Below is a small trained network, with its code and all its weights. Each question gives an input and a class and asks what happens when units are switched off, that is, made to give their printed mean instead of their output.

import numpy as np


def w(rows, s, z=0):
    codes = np.array(rows[::2]) - 128.0
    scale = np.full(codes.shape[1], s)
    scale[-1] = z or s
    return codes * scale


def f(y):
    return y / 2 * (1 + np.tanh(0.7978845608 * (y + 0.044715 * y**3)))


def log_softmax(a):
    a = a - a.max(-1, keepdims=True)
    return a - np.log(np.exp(a).sum(-1, keepdims=True))


def net(x, mask):
    res = np.array(x, float).reshape(1, 8) / 4 @ E
    y = f(res @ A[0][:, :-1].T + A[0][:, -1])
    res = res + np.where(mask, y, B[0][:, -1]) @ B[0][:, :-1]
    return log_softmax(res[-1] @ U[:, :-1].T + U[:, -1])


A, B = {}, {}
E = w([
[129,128,126,128,129,129,127],'x0',
[106,6,145,225,134,201,117],'x1',
[127,130,127,129,129,129,127],'x2',
[127,130,125,130,129,128,126],'x3',
[76,127,124,72,143,207,238],'x4',
[6,91,144,95,162,69,91],'x5',
[128,131,129,128,131,128,127],'x6',
[129,125,129,127,128,126,130],'x7',
],0.012)
A[0] = w([
[54,104,139,84,164,54,85,128],'n1',
[246,133,131,118,108,126,145,112],'n2',
[101,32,141,196,126,141,106,27],'n3',
[105,81,117,162,126,156,92,48],'n4',
[97,43,129,206,127,179,87,147],'n5',
[136,115,130,120,129,208,204,117],'n6',
[109,112,128,93,131,78,110,78],'n7',
[1,75,150,99,142,89,122,6],'n8',
[140,101,113,130,116,155,140,96],'n9',
[106,146,127,136,116,85,130,126],'n10',
[52,143,114,65,129,186,210,54],'n11',
[128,122,110,127,131,123,139,120],'n12',
[117,87,134,174,133,196,157,88],'n13',
[226,89,142,186,125,89,34,39],'n14',
[135,128,121,135,121,68,55,172],'n15',
[186,184,115,140,126,113,94,50],'n16',
[13,103,137,113,138,101,104,138],'n17',
[161,178,125,73,125,127,181,37],'n18',
[90,134,142,167,127,64,72,102],'n19',
[117,82,120,164,135,201,152,92],'n20',
[159,160,137,66,142,135,151,111],'n21',
[80,128,136,80,140,110,170,17],'n22',
[129,126,119,126,118,115,151,119],'n23',
[125,139,128,105,118,119,91,129],'n24',
],0.018)
B[0] = w([
[103,31,170,126,125,124,141,208],'n1',
[119,215,163,124,155,112,93,204],'n2',
[121,212,231,131,168,107,87,198],'n3',
[143,169,182,131,160,92,100,161],'n4',
[138,198,61,116,111,148,150,251],'n5',
[126,53,72,121,99,139,163,199],'n6',
[130,82,112,102,123,116,140,149],'n7',
[146,220,4,143,67,176,165,181],'n8',
[148,78,118,132,152,122,148,142],'n9',
[142,80,149,115,147,135,127,150],'n10',
[136,246,168,124,147,107,95,187],'n11',
[99,137,150,146,93,147,125,126],'n12',
[114,27,111,116,109,119,129,186],'n13',
[136,208,39,120,90,161,163,213],'n14',
[126,91,191,133,161,101,97,215],'n15',
[120,106,202,132,153,112,133,166],'n16',
[149,176,168,128,161,108,104,206],'n17',
[124,153,50,119,108,141,141,173],'n18',
[116,77,171,123,138,117,126,184],'n19',
[118,30,121,137,114,136,149,187],'n20',
[140,180,115,152,109,151,127,176],'n21',
[120,128,216,129,172,108,91,142],'n22',
[123,135,124,149,126,129,128,129],'n23',
[126,102,163,141,121,123,142,149],'n24',
],0.032,0.024)
U = w([
[163,167,194,120,225,87,19,241],'0',
[170,177,47,124,144,155,91,121],'1',
[139,1,127,117,182,109,81,3],'2',
],0.0068,0.0031)

Each question gives the input, the list of numbers given to net, and the class t.
The units are the neurons (one row each of A and B). Each row of codes is followed by its name. A weight is (code - 128) times the scale printed after its matrix; where a second scale follows, it is the last column's (A, B and U).
mask holds one flag per neuron, in row order. A switched-off neuron (its flag False) gives its mean, the last column of its row in B, instead of its output. The means were averaged over made-up inputs and are rounded, as every weight is.
A unit's drop is (log p(t) with every unit on - log p(t) with that unit switched off) / (log p(t) with every unit on - log p(t) with every unit switched off).
The circuit of an input: a set's keep is (log p(t) with only the set's units on - log p(t) with every unit switched off) / (log p(t) with every unit on - log p(t) with every unit switched off). Starting from the 12 units with the biggest drops (on a tie, the unit counted first), units are removed one at a time, each time the one whose removal leaves the highest keep (on an exact tie, the one counted first), for as long as the keep stays at least 0.8.
circuit, biggest first: the units of the circuit, biggest drop first
unit that matters most: the unit with the biggest drop
k most important neurons: the k neurons with the biggest drops, biggest first
drop of u: that unit's drop, to one decimal
input [-5,1,-7,-7,-4,-2,3,5], class 1: unit that matters most	n14
input [0,8,5,-3,5,5,1,-8], class 1: 2 most important neurons	[n8; n5]
input [6,-8,2,3,-2,-8,-1,-5], class 0: 2 most important neurons	[n16; n2]
input [8,1,0,-1,-5,-1,7,-1], class 1: 3 most important neurons	[n14; n3; n17]
input [-3,4,-4,1,2,1,5,-4], class 1: 4 most important neurons	[n1; n5; n15; n19]
input [5,5,3,-8,-2,0,-8,-6], class 1: 2 most important neurons	[n5; n2]
input [-3,-7,-8,2,-3,1,-6,8], class 2: 2 most important neurons	[n3; n11]
input [-4,5,-4,-8,-4,-1,8,-6], class 1: 2 most important neurons	[n14; n5]
input [-1,2,5,-3,2,6,-3,4], class 1: 2 most important neurons	[n8; n15]
input [4,8,2,6,-7,-5,-6,8], class 1: 2 most important neurons	[n14; n5]
input [-8,2,-3,-1,7,0,2,3], class 2: 3 most important neurons	[n14; n6; n8]
input [7,3,8,2,5,-1,8,-4], class 2: drop of n14	0.1
input [-6,8,-6,8,-7,-1,-1,2], class 1: drop of n5	6.1
input [-8,3,-8,-8,6,5,-8,1], class 1: circuit, biggest first	[n8]
input [2,-5,2,-1,-2,6,5,-1], class 2: drop of n1	0.2
input [3,3,-1,1,3,4,0,-4], class 1: drop of n8	2.1
